Here is a tiny trained network, its code and every weight. The questions are about switching its units off for an input and a target symbol, where a switched-off unit gives its printed mean instead of its output.

import numpy as np


def w(rows, s, z=0):
    codes = np.array(rows[::2]) - 128.0
    scale = np.full(codes.shape[1], s)
    scale[-1] = z or s
    return codes * scale


def norm(h):
    return h / np.sqrt((h * h).mean(-1, keepdims=True) + 1e-5)


def f(y):
    return np.maximum(y, 0)


def softmax(a):
    e = np.exp(a - a.max(-1, keepdims=True))
    return e / e.sum(-1, keepdims=True)


def log_softmax(a):
    a = a - a.max(-1, keepdims=True)
    return a - np.log(np.exp(a).sum(-1, keepdims=True))


def net(x, mask):
    ids = ['ΔΣΩαβγεηθλξπτφψ'.index(c) for c in x.split()]
    T = len(ids)
    res = E[ids] + P[:T]
    u = 0
    for l in range(3):
        q, k, v = (norm(res) @ M[l].T for M in (Q, K, V))
        z = softmax(np.where(np.tri(T) > 0, q @ k.T / 3**0.5, -1e9)) @ v
        res = res + np.where(mask[u], z, O[l][:, -1]) @ O[l][:, :-1]
        u += 1
        y = f(norm(res) @ A[l][:, :-1].T + A[l][:, -1])
        res = res + np.where(mask[u : u + 4], y, B[l][:, -1]) @ B[l][:, :-1]
        u += 4
    return log_softmax(norm(res)[-1] @ U[:, :-1].T + U[:, -1])


Q, K, V, O, A, B = {}, {}, {}, {}, {}, {}
E = w([
[150,151,115],'Δ',
[155,254,133],'Σ',
[136,82,79],'Ω',
[123,166,220],'α',
[139,151,88],'β',
[76,157,208],'γ',
[149,116,179],'ε',
[142,147,212],'η',
[154,176,103],'θ',
[137,152,210],'λ',
[88,186,60],'ξ',
[150,121,178],'π',
[151,153,123],'τ',
[150,127,192],'φ',
[97,115,74],'ψ',
],0.015)
P = w([
[78,190,160],'0',
[222,40,78],'1',
[221,61,94],'2',
[86,216,176],'3',
[245,101,97],'4',
[255,97,105],'5',
[67,212,188],'6',
[235,124,114],'7',
[253,134,92],'8',
[51,203,196],'9',
[241,66,77],'10',
[202,89,67],'11',
[52,211,194],'12',
],0.0091)
Q[0] = w([
[68,45,86],'0.h1',
[1,97,32],'0.h1',
[188,61,91],'0.h1',
],0.0084)
K[0] = w([
[46,11,26],'0.h1',
[57,125,2],'0.h1',
[223,13,42],'0.h1',
],0.0064)
V[0] = w([
[43,126,176],'0.h1',
[188,139,3],'0.h1',
[99,59,177],'0.h1',
],0.0069)
O[0] = w([
[49,136,254,37],'0.h1',
[19,110,207,7],'0.h1',
[44,93,59,100],'0.h1',
],0.0046,0.0014)
A[0] = w([
[149,152,2,4],'0.n1',
[45,9,166,5],'0.n2',
[195,149,211,105],'0.n3',
[68,115,200,49],'0.n4',
],0.0095,0.0034)
B[0] = w([
[254,53,227,175],'0.n1',
[111,56,46,140],'0.n2',
[188,75,78,253],'0.n3',
[97,90,156,161],'0.n4',
],0.0072,0.0057)
Q[1] = w([
[79,140,158],'1.h1',
[171,167,159],'1.h1',
[195,95,4],'1.h1',
],0.016)
K[1] = w([
[62,99,1],'1.h1',
[172,159,167],'1.h1',
[49,186,164],'1.h1',
],0.008)
V[1] = w([
[146,43,254],'1.h1',
[74,125,163],'1.h1',
[90,63,84],'1.h1',
],0.0079)
O[1] = w([
[171,96,254,231],'1.h1',
[102,147,227,82],'1.h1',
[89,76,156,4],'1.h1',
],0.0073,0.0037)
A[1] = w([
[209,124,127,57],'1.n1',
[5,171,138,252],'1.n2',
[182,188,73,171],'1.n3',
[195,23,67,57],'1.n4',
],0.013,0.0038)
B[1] = w([
[105,43,75,249],'1.n1',
[43,141,252,166],'1.n2',
[64,120,96,225],'1.n3',
[128,202,130,255],'1.n4',
],0.011,0.0082)
Q[2] = w([
[253,87,70],'2.h1',
[139,150,139],'2.h1',
[22,16,175],'2.h1',
],0.011)
K[2] = w([
[42,141,121],'2.h1',
[193,185,133],'2.h1',
[231,117,1],'2.h1',
],0.0063)
V[2] = w([
[158,2,49],'2.h1',
[251,236,39],'2.h1',
[249,181,140],'2.h1',
],0.0078)
O[2] = w([
[158,2,28,244],'2.h1',
[178,219,49,9],'2.h1',
[213,187,156,76],'2.h1',
],0.0089,0.0011)
A[2] = w([
[2,119,86,4],'2.n1',
[134,20,148,95],'2.n2',
[145,204,168,29],'2.n3',
[35,79,215,204],'2.n4',
],0.0072,0.003)
B[2] = w([
[76,53,63,167],'2.n1',
[150,123,1,226],'2.n2',
[242,83,120,139],'2.n3',
[183,68,72,252],'2.n4',
],0.0061,0.0046)
U = w([
[109,157,51,107],'Δ',
[125,231,109,193],'Σ',
[21,7,157,60],'Ω',
[193,145,213,195],'α',
[49,155,81,123],'β',
[123,111,221,254],'γ',
[172,119,113,86],'ε',
[189,135,161,78],'η',
[103,186,73,96],'θ',
[200,137,171,94],'λ',
[43,142,128,194],'ξ',
[170,114,92,130],'π',
[110,156,74,86],'τ',
[179,114,122,80],'φ',
[60,89,176,137],'ψ',
],0.017,0.0066)

Each question gives the input, a string of symbols that net reads in full, and the target symbol t.
The units are the heads (3 rows each of Q, K, V and O) and the neurons (one row each of A and B). Each row of codes is followed by its name. A weight is (code - 128) times the scale printed after its matrix; where a second scale follows, it is the last column's (O, A, B and U).
mask holds one flag per unit, layer by layer, with each layer's heads first. A switched-off unit (its flag False) gives its mean, the last column of its rows in O or B, instead of its output. The means were averaged over made-up inputs and are rounded, as every weight is.
A unit's drop is (log p(t) with every unit on - log p(t) with that unit switched off) / (log p(t) with every unit on - log p(t) with every unit switched off).
The circuit of an input: a set's keep is (log p(t) with only the set's units on - log p(t) with every unit switched off) / (log p(t) with every unit on - log p(t) with every unit switched off). Starting from the 12 units with the biggest drops (on a tie, the unit counted first), units are removed one at a time, each time the one whose removal leaves the highest keep (on an exact tie, the one counted first), for as long as the keep stays at least 0.8.
circuit, biggest first: the units of the circuit, biggest drop first
unit that matters most: the unit with the biggest drop
k most important neurons: the k neurons with the biggest drops, biggest first
k most important neurons of layer l: the k neurons of layer l with the biggest drops, biggest first
input Σ ξ ξ, target Σ: circuit, biggest first	2.h1; 1.n4
input α η α η θ, target α: most important neuron	0.n1
input α τ Ω, target α: circuit, biggest first	2.h1; 1.n4; 1.n3; 1.h1
input ε Δ ε ξ, target ξ: 2 most important neurons	1.n2; 0.n3
input Ω α α, target Ω: circuit, biggest first	0.h1; 2.h1
input Ω Ω λ, target Ω: circuit, biggest first	0.h1; 2.h1
input Ω α Ω Δ φ Ω λ π φ ψ ξ, target Ω: 3 most important neurons	0.n1; 1.n4; 0.n2
input λ γ Σ Σ β Ω, target Σ: circuit, biggest first	2.h1; 1.n4; 0.n3; 1.n3
input γ φ θ Ω τ η Σ α Δ Ω τ ε, target Ω: 2 most important neurons	1.n4; 0.n1
input Ω Ω γ γ, target γ: circuit, biggest first	1.n3; 1.n1; 2.h1
input α γ ξ, target α: 2 most important neurons	0.n1; 1.n3
input α Ω π, target α: 2 most important neurons	1.n4; 1.n3
input Σ Ω Ω ε ψ, target Σ: circuit, biggest first	1.n4; 2.h1; 1.n2; 0.n3
input τ Ω Ω π α α γ, target γ: unit that matters most	1.n2
input Δ α Δ Δ θ π Ω ε π Ω Δ η, target Ω: 2 most important neurons	1.n4; 0.n3
input π ε τ η π Δ Ω λ β, target Ω: 3 most important neurons	1.n4; 0.n3; 0.n2
input ε γ Ω Σ π ψ, target Σ: 3 most important neurons	1.n4; 0.n1; 0.n3
input Ω Σ ψ β τ π φ Ω, target Ω: circuit, biggest first	2.h1; 1.n4
input α β Ω Δ ψ Δ Ω γ Ω Ω η τ, target Ω: 2 most important neurons	1.n4; 0.n2
input α ψ Δ, target α: most important neuron	0.n1
input Ω γ λ α ψ λ Ω Ω Ω τ α, target Ω: 2 most important neurons of layer 0	0.n2; 0.n1
input ξ θ φ ε τ α α π Σ, target α: 3 most important neurons of layer 1	1.n1; 1.n4; 1.n2
input Ω Ω ψ, target Ω: 2 most important neurons of layer 0	0.n2; 0.n3
input Ω π π α η λ γ β, target Ω: 3 most important neurons	0.n2; 1.n4; 0.n3
input α α γ, target α: 3 most important neurons	1.n3; 0.n3; 1.n2
input Ω Δ π π φ π θ γ Δ π φ, target Ω: 2 most important neurons of layer 0	0.n2; 0.n1
